(in the rows, 128 means zero)
Each row of numbers stands for one object and depends on some of the facts below. Use the named rows to name the rest.

Facts:
ketruk φ gabrel; ketruk φ rotubus; ketruk φ gibor; ketruk φ zegi; surek φ mome; surek φ doklil; surek φ kebri
sidras φ didros; sidras φ kolu; sidras φ klage; sidras φ guza; soflem φ sosku; soflem φ vuskol; kinun φ drutruk
kinun φ mudur; kinun φ kubras; kinun φ stoklu; vipok φ litrir; vipok φ plopek; vipok φ karal; vipok φ vuskol
pumubek φ doso; pumubek φ klogur; pumubek φ pudra; pumubek φ stizotal; pumubek φ guza; rovo φ fladok; rovo φ granur
trolis φ meflusa; trolis φ detril; trolis φ zite; trolis φ skadra; trolis φ kolu; trolis φ fotri; vatra φ vogrel
vatra φ baskesta; ratas φ sidreto; ratas φ flotidon; ratas φ bruda; rograk φ pleplemar; rograk φ mome; rograk φ didros
rograk φ vumi; golak φ fladok; golak φ vuskol; fimom φ britrosom; fimom φ doso; fimom φ gibor; kikli φ skadra
mabror φ drikostar; mabror φ dubrek; mabror φ kolu; mabror φ dagruk; mabror φ zibur; mabror φ moban; zemam φ plopek
zemam φ klisos; zemam φ sokli; zemam φ loplaklar; zemam φ toron; skuda φ vogrel; skuda φ skebra; skuda φ doguk
skuda φ trovova; skuda φ stubror; mugu φ klogur; mugu φ karal; mugu φ zurok; mugu φ klagon; mugu φ vomek
suzak φ zegi; zudrem φ pudra; zudrem φ plenom; zudrem φ kolu; zudrem φ luses; drike φ karal; drike φ gragradros
drike φ grelis; droskil φ vamil; vukles φ letru; vukles φ steklos; vukles φ zibur; vukles φ plozol; neval φ reskis
neval φ flotidon; neval φ stoklu; neval φ zegi; mogrin φ stiki; mogrin φ didros; mogrin φ stisak; mogrin φ luses
mogrin φ stoklu; mafus φ sosku; mafus φ karal; lipel φ fedro; lipel φ kedem; lipel φ stoklu; lipel φ zegi
visopun φ sokli; visopun φ griran; visopun φ bruda; visopun φ vomek; skefler φ stiki; skefler φ doguk; skefler φ sidreto
skefler φ klogur; skefler φ fedro; skefler φ klisos; skefler φ baskesta; zemos φ dridru; zemos φ sokli; zemos φ doklil
stuflu φ gastus; stuflu φ zibur; ziba φ didros; ziba φ stisak; ziba φ skitor; ziba φ pusozis; ziba φ gragradros
lidro φ trovova; lidro φ flotidon; lidro φ stubror; lidro φ vamil; lidro φ vufles; serol φ doguk; serol φ gastus
serol φ skadra; serol φ riskam; serol φ kebri; taskom φ vogrel; taskom φ rotubus; taskom φ dubrek; taskom φ klestu
skikur φ neplus; skikur φ mome; skikur φ stisak; skikur φ detril; skikur φ dridru; skikur φ dreku; skikur φ draflor
skikur φ moban; drabris φ doguk; drabris φ gugor; drabris φ gragradros; drabris φ bruda; drabris φ zule; nonil φ trofovil
nonil φ geplur; nonil φ tribas; nonil φ vomek; gafo φ vubru; gafo φ draflor; fedro Θ vukles; griran Θ drike
sidreto Θ kedem; ketruk Θ gugor; sidras Θ zurok; britrosom Θ skefler; kubras Θ dridru; rano Θ kinun; flotidon Θ soflem
soflem Θ vonuskik; vuflek Θ stuflu; zibur Θ pleplemar; kinun Θ mugu; mustis Θ litrir; vaflil Θ plenom; doklil Θ trofubror
vipok Θ steklos; pumubek Θ vuskol; rovo Θ trolis; draflor Θ neval; trolis Θ trovova; vatra Θ droskil; mudur Θ lipel
dridru Θ flotidon; gralu Θ granur; plenom Θ gibor; stubror Θ grelis; klogur Θ detril; golak Θ meflusa; fotri Θ lidro
trofovil Θ suzak; zegi Θ kikli; kikli Θ fotri; stafe Θ sunum; mabror Θ letru; granur Θ stubror; klestu Θ zegi
grelis Θ drutruk; gibor Θ toron; detril Θ didros; gugor Θ mogrin; stizotal Θ stiki; reskis Θ tulubrik; doso Θ britrosom
baskesta Θ zogal; zemam Θ vaflil; skebra Θ dogis; sunum Θ kolu; tukim Θ zite; mugu Θ fladok; memu Θ skebra
kolu Θ dagruk; stisak Θ skuda; suzak Θ serol; pleplemar Θ rano; plozol Θ vatra; drike Θ rograk; droskil Θ stizotal
steklos Θ bipo; tulubrik Θ gragradros; neplus Θ gralu; trovova Θ vuflek; geplur Θ lozer; lozer Θ taskom; luses Θ kubras
vukles Θ tukim; letru Θ klogur; vuskol Θ pusozis; neval Θ zokin; mogrin Θ vipok; bruda Θ gegruste; drutruk Θ doklil
lipel Θ zemos; meflusa Θ vubru; skefler Θ baskesta; gabrel Θ feplen; feplen Θ gafo; skitor Θ riskam; skadra Θ ziba
karal Θ draflor; bukur Θ namul; litrir Θ plozol; sosku Θ tepa; zemos Θ tribas; gastus Θ trofovil; vubru Θ mabror
sokli Θ gabrel; zule Θ ketruk; lidro Θ pudra; klage Θ mustis; bipo Θ karal; tepa Θ rovo; tribas Θ kloriskam
serol Θ sidras; vonuskik Θ golak; riskam Θ guza; pusozis Θ triklor; skikur Θ zule; loplaklar Θ griran; dogis Θ geplur
zokin Θ bukur; zogal Θ klagon; gafo Θ skadra; stiki Θ zemam; dagruk Θ luses; fedro γ a; griran γ b
sidreto γ c; ketruk γ a; surek γ a; sidras γ a; britrosom γ b; kubras γ a; rano γ a
flotidon γ b; soflem γ b; vuflek γ a; zibur γ a; plopek γ a; kinun γ a; mustis γ c
vaflil γ b; doklil γ c; fladok γ c; vipok γ a; pumubek γ a; rovo γ a; draflor γ a
namul γ c; trolis γ a; vatra γ b; vogrel γ a; mudur γ c; toron γ b; dridru γ c
gralu γ a; plenom γ a; moban γ b; stubror γ c; ratas γ c; rograk γ c; vamil γ b
klogur γ c; golak γ b; triklor γ b; fotri γ a; gragradros γ c; trofovil γ a; fimom γ c
vumi γ c; zegi γ b; guza γ b; kikli γ b; kebri γ c; stafe γ c; mabror γ b
granur γ a; klestu γ c; grelis γ a; didros γ c; gibor γ a; detril γ a; kloriskam γ c
gugor γ a; stizotal γ c; reskis γ b; doso γ b; baskesta γ b; zemam γ a; skuda γ a
skebra γ a; gegruste γ a; sunum γ c; tukim γ b; mugu γ a; vufles γ a; memu γ a
kolu γ a; stisak γ a; suzak γ c; zudrem γ b; pleplemar γ a; plozol γ a; drike γ a
droskil γ a; dubrek γ b; steklos γ b; tulubrik γ b; neplus γ a; trovova γ b; geplur γ a
lozer γ a; luses γ c; vukles γ c; letru γ b; zite γ a; vuskol γ c; neval γ a
mome γ c; zurok γ a; didi γ c; mogrin γ a; bruda γ c; mafus γ a; drutruk γ b
lipel γ a; meflusa γ b; visopun γ a; skefler γ a; gabrel γ a; feplen γ a; skitor γ b
skadra γ c; karal γ c; bukur γ b; litrir γ b; kedem γ a; sosku γ a; zemos γ c
gastus γ a; stuflu γ b; ziba γ b; dreku γ b; vubru γ a; sokli γ a; zule γ c
lidro γ c; klage γ c; bipo γ c; pudra γ b; tepa γ c; tribas γ a; rotubus γ a
stoklu γ a; doguk γ a; serol γ b; taskom γ c; vonuskik γ b; riskam γ c; trofubror γ c
pusozis γ a; vomek γ a; skikur γ a; klagon γ a; loplaklar γ b; drabris γ c; dogis γ a
nonil γ a; klisos γ a; zokin γ a; zogal γ a; drikostar γ a; gafo γ b; stiki γ c
dagruk γ c

Some objects and their rows:
[136 119 123 111  91  81  99 163 146 101 102 112 137 124 142 107 154 159
 142 141  93 149 142 114 138 136 139 193] : grelis
[143 125 139 131 115  98 124 157 162 115 100 137 152 118 159 113 151 161
 125 103  68 160 176 102 153 134 141 181] : gragradros
[128  93 117 115 122  71  67 149 171  82  98 121 167 146 168 113 153 161
 124 153  61 131 161  61  96 159 180 186] : ziba
[134 117 125 125 140  87  92 159 184 105 112 145 149 162 158 102 195 159
 126 109 105 162 165  78  94 132 178 165] : drabris
[163 122 129 124  76  86 101 149 140 132  80 118 162 121 150 107 125 165
 113 140  83 133 131 106 154 145 156 188] : stisak
[144 105 127 100 120 101  72 179 148  77  98 107 126 133 137  93 163 188
  96 161 103 147 124 103  78 128 189 147] : ketruk
[160 134 138 109  83  93  94 177 134  79  78 102 141 104 163 120 121 162
  91 155 105 160 134 117 132 133 161 157] : gibor
[ 80  93 111  94 128  76  94 166 160  65  84 108 151 155 180  97 172 116
 145 152  79 135 162  75 117 145 156 192] : soflem
[168 108 128 120  86  74  93 137 148 122  72 118 149  97 148  92 142 157
 111 150  94 123 148 104 124 143 158 178] : zite
[111  92 113 103 118  86  88 175 151  91  62 106 163 117 187 116 152 136
 105 150  81 144 162  91 113 141 142 162] : tukim
[127 101 114 109 108  66  80 167 160  95  55 106 172 118 192 134 157 133
 118 151  87 169 159  90 104 159 130 151] : bukur
[135 114 142 111 124 109 104 170 168  86  83 125 151 144 160 105 161 169
  96 122  87 185 152  86 114 131 178 130] : suzak
[157 121 136 138 113  90 121 145 165 150  83 127 180 106 164  98 141 154
 110 114  67 136 171  90 152 142 151 172] : mome
[133 120 127 110  92  80 102 168 150  90 101 118 127 119 140 111 156 163
 144 142  88 148 146 115 133 137 140 192] : zurok
[131 102 131 110  94  99  89 161 153  89  72 114 168 114 175 130 112 163
 102 147  40 136 164  78 143 156 152 176] : pudra
[146 102 117 120 100  89  84 149 151 136  62 125 184 106 185 117 121 143
  95 140  66 112 169  86 138 152 148 179] : moban
[156 112 132 105  83  77  66 164 164  79  84 130 127 152 151 115 161 176
 113 154 125 195 125  96  82 150 178 144] : neval
[144 109 121 111 105  77  72 157 165  83 107 132 126 162 135 101 178 174
 125 146 116 153 131  91  88 136 185 176] : skefler
[136  94 105 122 116  79  70 148 162 117  74 133 174 127 186 109 153 146
  98 144  84 120 169  78 101 153 164 177] : kikli
[119 108 128 100  97 106  94 177 142  96  67 108 179 137 183 133 112 156
  98 144  55 151 148  89 147 148 149 170] : doso

Name these rows:
No name comes twice in this set of rows, the named rows included.
[160 117 131 116  86  81  97 152 149 112  90 117 151 122 142 102 143 168
 123 143  85 135 137 106 137 142 156 189]	pusozis
[ 66  97 113  94 132  69  96 167 162  66  70 106 150 149 179 103 177 120
 136 150  84 136 161  75 111 142 151 195]	golak
[154 100 140 118 119 100 114 149 162 150  68 115 179 131 148 102 153 178
 104 121  44 161 150  84 144 142 152 150]	klage
[150 120 147 120 122 100 116 165 164 109  89 112 168 124 157 115 149 166
 112 122  58 171 157  91 142 139 157 153]	stizotal
[121 111 111 109 123  81  84 181 154  86  72  93 168 107 194 127 153 134
 102 153  96 145 164  94 111 140 147 165]	vaflil
[106 102 125 104  77 125  94 172 146  85  81 161 143 141 193 111 112 131
  97 126  94 141 179 103 148 134 153 173]	flotidon
[169 113 113 118  83  79  99 152 136 150  56 123 161  96 158  98 142 143
  94 144 114 124 144 124 132 135 146 167]	zibur
[133 113 146 108 137  96 104 168 173  81  76 110 162 144 158 100 177 164
 107 133  76 177 145  76 102 135 185 135]	fimom
[123 116 128 111  87  67 111 133 145 120  44 114 142 112 154  74 141 140
 111 146 101 115 146 102 133 129 159 188]	vubru
[155  91 113 111  93  80  92 150 144 146  54 121 146  97 149  94 157 154
 107 146  97 135 147 119 111 137 137 154]	plozol
[117  87 106 106 113  99  62 169 165 101  90 146 144 153 173 122 152 165
 101 137  88 154 164  87  92 147 160 162]	vatra
[161  94 139 122 110 103 123 146 159 124  69 136 177 113 175  76 160 107
 109 132  86 126 173  93 150 133 173 149]	dagruk

The same objects again, as new rows of numbers:
Known rows:
[132 132 128 134 137 140 135 126 126 152 142 136 120 115 134 116 123 160
 120 105 131 133 126 141 158 140 125 121 170 125 133 141 114 123 126 130
 162 131] : skuda
[125 129 136 146 111 139 126 134  84 132 156 130 118 110 121 122 108 187
 108 116 142 109 138 104 158 133 210 125 149 115 105 128 107 136 136 129
 147 130] : stuflu
[126 135 144 138 141 143 140 121 121 168 140 129 119 114 128 116 116 150
 124 109 138 142 128 141 153 142 134 111 166 130 140 148 120 126 129 115
 161 143] : ketruk
[129 135 121 125 139 123 154 120 121 143 110 124 123 129 132 132 115 105
 124 138 121 140 131 130 121 131  61 117 117 132 137 146 138 117 116 123
 153 118] : gabrel
[123 140 109 129 134 123 152 116 104 114 114 117 126 132 128 133 117 103
 120 137 124 139 141 142 111 131  96 115 123 128 126 123 139 118 122 133
 134 119] : zegi
[127 123 131 124 130 127 139 126 147 145 118 128 133 140 124 138 140 107
 144 134 116 140 125 125 113 125 104 128 116 132 131 119 134 126 124 123
 131 113] : gugor
[134 120 147 124 135 116 140 132 143 129 113 107 139 134 133 133 130 109
 149 133 122 107 129 107 120 123 115 136 106 142 120 137 131 146 125 128
 102 124] : neplus
[130 116 162 136 140 139 125 134 137 140 143 115 131 118 134 115 129 154
 146 104 139 111 127 122 157 134 185 130 152 135 125 149 113 152 136 120
 118 145] : skikur
[127 130 142 125 119 113 135 137 124 118 117 123 130 138 132 139 129 118
 114 139 129 117 128 111 111 123 125 132 106 126 124 133 134 136 132 130
 105 128] : riskam
[122 124 136 141 131 139 127 131 103 120 152 121 126 117 126 118 120 160
 121 113 145 123 135 128 149 135 218 121 154 125 118 129 113 142 140 130
 127 139] : serol
[125 124 119 127 128 122 135 123 123 103 118 111 137 136 123 132 130 103
 133 133 122 124 138 126 108 124 138 131 111 129 118 115 135 138 128 133
 101 122] : skitor
[130 124 133 129 136 134 129 128 134 138 134 130 125 125 134 123 125 130
 139 127 129 129 124 126 141 128 142 127 129 133 131 140 125 128 127 123
 137 126] : rano
[117 125 123 149  82 128 142 146  60 169 135 137 108 114 128 143 102 169
 106 175 139  96 124  42 138 112 134 122  85 110 100 160 128 111 127 110
 171  95] : plozol
[134 120 160 134 143 137 127 133 132 146 146 116 128 119 133 115 122 163
 138 110 143 112 128 115 161 134 189 125 149 136 126 148 116 149 132 123
 121 142] : trolis
[129 122 134 136 145 140 128 129 132 143 146 133 123 123 136 116 128 150
 133 112 135 135 125 140 155 136 166 123 159 131 139 144 118 130 129 127
 147 138] : skefler
[134 139 117 122 121 117 125 126 160 104 118 129 135 144 135 135 140 114
 121 140 130 133 124 125 108 124 108 128 116 129 142 112 138 125 135 127
 126 129] : klogur
[118 133 122 111 116 130  79 124 144 113 130 154 127 118 101 127 122  95
 142 148 134 139 123 144 107 114  88 145  94 132 134  95 139 109 128 120
 112 144] : vuskol
[124 143 139 133 138 135 128 131 121 139 142 139 117 120 146 121 117 150
 103 113 143 144 127 150 148 141 148 111 173 120 146 137 123 123 135 131
 155 148] : lidro
[136 121 106 119 121 127 124 131 148 126 124 143 135 145 128 134 153 121
 143 137 108 139 118 129 119 122  94 141 121 127 133 115 131 118 121 137
 127 104] : klagon
[132 106  80 115 118 134 124 137 195 120 141 157 137 182 150 144 195 141
 141 147 108 162  98 125 114 118 164 138 130 119 155 105 131 122 124 160
 143  72] : geplur

Which object is each row?
No name comes twice in this set of rows, the named rows included.
[117 126  92 124 117 136  95 120 120  97 128 135 132 131 119 127 132  99
 151 145 126 138 127 144 105 116 115 139  99 124 122  94 140 116 126 130
 108 122]	litrir
[135 131 116 134 124 118 141 124 132  93 115 100 143 134 121 133 134 113
 129 132 133 105 139 103 114 125 159 132  96 133 114 109 135 143 137 116
 113 124]	meflusa
[125 121 117 113 121 137  98 123 153 132 131 145 131 125 103 126 132 107
 153 145 124 139 118 135 119 117  83 144  97 137 133 105 133 110 121 120
 125 124]	sosku
[137 119 152 134 137 138 126 134 134 149 145 127 130 117 135 114 129 161
 140 101 135 111 123 123 161 136 171 132 162 132 124 147 109 145 132 127
 126 140]	surek
[137 139 109 125 131 124 156 122 122 141 110 132 122 131 128 135 121 117
 120 134 113 137 129 133 123 133  40 121 127 127 135 141 135 111 113 131
 162 114]	vufles
[105 134 135 143  76 130 144 139  57 164 139 136 113 119 104 154 105 159
  94 166 137 110 141  47 118 115 184 121  85 107  91 119 125 120 129 102
 170  95]	steklos
[135 108  95 127 120 149 108 140 180 132 165 167 130 158 149 127 189 183
 135 111 120 157 100 139 152 132 210 137 184 114 148 108 109 125 132 158
 156 100]	nonil
[135 125 117 119 121 130 113 124 148 126 124 142 132 128 120 130 141 111
 149 137 114 134 120 133 118 119  85 143 113 132 129 112 132 116 119 128
 122 119]	plopek
[120 136 112 149 141 144 139 122 106 154 139 138 113 117 158 110 121 159
 126 116 141 143 123 152 161 142 115 105 179 117 144 164 122 117 129 129
 177 136]	droskil
[128 121 119 123 130 125 130 129 153 130 121 128 134 140 130 133 144 120
 144 139 115 130 120 124 121 122 114 133 112 133 134 128 135 128 124 131
 117 114]	sokli
[113 133 157 129 124 129 120 131 133 149 132 137 127 131 130 134 132 129
 118 121 133 138 129 133 120 130 146 125 139 124 132 121 125 134 135 118
 126 140]	bipo

The same objects again, as new rows of numbers:
Some rows with their names:
[123 128 117 146 131 117 105 109 120 115 146 155 131 112 114 133 114 137
 117 149 109 117 132 137 133 141 133 141  97 136 126 121 168 119 116 124
 153 104 104 107 100 136 125 156 157] : klage
[119 144 160 152 143  92 114 146  98 119 138 123 104 108 115 151 132 136
 111 151 104 118 132 137 145 124 138 149  88 134 115  98 168 118 101 120
 153 104 155 120 110  84 127 152  98] : zogal
[ 96 137 161 148 123  70 104 141 100 126 129 110 101 114 125 143 148 132
  94 130  90 120 129 124 154 115 129 153  78 132 115  92 196 114  97 121
 149 110 180 115 113 102 112 149 122] : grelis
[111 141 163 149 139  88 111 146  97 120 138 125 100 111 115 149 138 135
 115 145 108 116 129 136 146 126 139 149  85 134 115  99 176 121  99 120
 156 106 154 117 108  91 124 149  86] : geplur
[151 118 140 157 169 102 119 160  59 127 161  95  71  89  98 131 100 151
 182 152  77 106 117 172 126 111 136 149  92 147 116  92 136 142  96 149
 106 105 210 147 141 125 145 128  97] : skuda
[144 131 164 158 136  96 124 144 116 111 148  83 101 105 104 135 115 127
 120 127  86 121 133 146 145 139 142 153  65 139 121  91 165 140 104 118
 122 116 180 134 105 116 123 155 134] : pumubek
[141 150 158 150 155 102  98 146  94 120 140 102 103 111 111 170 116 133
 142 162  91 126 134 147 152 125 137 152 102 134 117  93 139 138 103 128
 143 105 175 130 115  98 125 157 140] : gastus
[142 111 103 153 166 120 122 122  98 121 166 129 108  89 116 123  89 143
 164 166  72 111 131 157 128 129 126 147 108 146 125 107 122 125 124 153
 120 102 160 138 128 161 139 146 185] : taskom
[118 162 135 157 130 106 111 134 100 117 144 141 133 115 105 132 132 123
 108 114 130 122 132 146 158 125 145 154  85 138 118 106 172 127 110 115
 146 107  38  99 138 134 122 156 110] : skitor
[122 133 148 153 146 106 106 145  89 115 145 113  78 107 108 160 136 132
 118 137 114 129 127 147 127 125 151 152  85 137 107  95 197 124  92 126
 149 101 125 110  97  98 134 145  83] : gugor
[113 144 159 152 140  89 114 146  96 120 137 117  98 110 118 150 130 135
 113 148 103 121 133 136 148 126 136 149  90 132 115  97 168 119 101 122
 154 104 159 121 111  86 125 151  99] : vuflek
[120 114 161 149 125  85 114 160 107 126 150  82  72 100 108 118 141 132
 102 107 105  99 123 133 141 145 149 151  42 137 112 109 194 123 105 105
 122 110 226 121 115 124 123 138 102] : mugu
[145 146 169 157 140  93 101 132 108 115 136 124 112 112 112 155 127 123
 123 161 105 106 137 138 146 124 130 154  86 132 118 100 170 131  97 120
 144 107 148 126 103  94 133 160 111] : detril
[109 133 114 141 125 114 112 119 122 118 149 165 117 115 118 137 131 150
 112 156 108 126 130 141 143 152 134 142 108 133 122 123 150 112 120 124
 170  96 115 105 109 140 126 150 133] : sunum
[119 162 133 156 143 110 114 141  92 120 145 144 123 110 109 138 133 122
 116 119 124 121 132 148 156 126 141 154  94 137 116 108 157 124 116 116
 143 104  42 104 143 134 119 156 111] : tulubrik
[133 138 148 157 163 100 115 156  80 125 146 116  78  98 116 141 109 149
 157 170  96 110 130 152 137 106 134 152 102 141 114  90 137 121  99 146
 135  98 164 134 126  96 149 144  95] : vogrel
[120 159 134 164 138 111 122 140  92 122 147 142 120 103 111 117 118 136
 123 143 123 114 140 145 154 108 136 156  86 139 117 106 145 113 114 133
 133 101  30 107 148 139 136 155 109] : triklor
[171 159 130 157 160 127  91 131  88 117 153  76 131 109  97 155  94 111
 162 119  77 136 136 167 164 136 143 164 101 147 125  86 116 166 124 127
 105 117 128 133 159 174 109 161 220] : kikli
[102 111 161 168 190  71 213 154 149  99 179 138 101  89 111 123 126 118
  85 113  85 120 133 142 135 124 133 133  87 146 123  75 160 117 109 107
 146 113 169 151 103  72 118 155  39] : lipel
[122 124 117 154 124 111 110 110 120 115 144 165 119 100 117 112 104 150
 122 166 107 114 139 136 128 125 129 146  88 136 123 116 164 104 115 143
 143 101  78 108 100 145 145 151 146] : vumi

Which object is each row?
No name comes twice in this set of rows, the named rows included.
[152 136 110 142 149 126  78 104  98 117 143 122 126 111 118 159  97 133
 153 167  77 128 137 152 142 143 131 152 118 138 126 106 126 138 122 142
 142 104 150 125 117 160 123 159 223]	skadra
[134 137 158 155 148 110 104 138  95 111 144 104  77 108 107 162 124 131
 117 137 109 143 138 148 129 129 155 154  77 136 107  97 192 125  96 125
 151 102 110 112  90 105 137 154 103]	draflor
[ 80 143 130 166 196  88 208 153 132 108 179 179 127 101 120 125 140 106
  89 108 114 123 132 143 155 118 129 137 110 144 120  85 149 103 121 108
 160 105  49 127 141 113 111 161  46]	zegi
[168 144 180 167 112  94 112 117 140 100 140  67 123 107  95 131  99 124
 113 120  76 137 147 141 150 134 142 159  50 139 128  80 163 155 104 122
 114 130 155 139  87 117 120 163 183]	sidras
[116 141 122 140 109 122 115 119 149 112 149 177 113 120 107 126 138 164
 107 155 116 126 128 149 146 173 130 144 102 132 122 123 147 112 117 113
 178  93 110 110 109 135 125 145 107]	dridru
[ 89  92 109 156 190  87 204 126 151 103 191 167 120  87 122 116 119 117
 102 122  80 115 131 142 128 140 126 129 108 147 129  95 155 109 128 117
 154 108 144 141 105 129 113 155  91]	suzak
[124 164 136 157 150 116 128 159  93 119 144 134 149 107 100 131 110 116
 122 125 139 114 131 144 156 130 158 141  94 141 121 116 129 130 122 109
 142 104  56 104 141 122 121 160 117]	vaflil
[ 99 114 102 141 130  94  94 105  86 128 142 146 126 112 122 142 140 139
 127 136  79 115 113 140 140 124 121 142 116 138 122 111 191 115 108 137
 152 107 148 109 117 163 116 145 146]	stubror
[147 149 175 156 144  89  98 129 115 115 136 145 105 116 113 155 142 113
 125 156 114  77 132 135 145 131 121 157  86 132 115 108 189 134  96 107
 145 104 152 127 103  99 138 161  66]	vubru
[150 112 131 165  97 110 118  92 152 100 149 122 135  94 100  86  84 144
 115 133  89 126 143 141 130 133 128 148  53 140 133 110 181 129 113 140
 116 121  79 121  86 163 141 152 187]	rograk
[129 126 120 156 110 114 106 102 123 112 141 151 129 101 113 109  99 151
 123 160 101 119 138 138 131 126 127 147  82 136 127 114 167 112 113 144
 137 107  74 109  98 149 144 150 153]	mome
[137 128 132 165  96 110 110  89 146 104 140 154 141 102 112  98  94 143
 103 150 106 119 144 134 131 125 123 149  63 134 130 115 183 113 112 139
 136 113  42 110  86 148 146 157 152]	didros
[130 114 145 152 146  93 122 153  82 121 157  96  91 101  92 133 126 136
 134 113  84 107 109 163 129 128 142 144  76 144 118  96 188 142  94 121
 121 114 202 131 118 121 122 134  88]	skefler

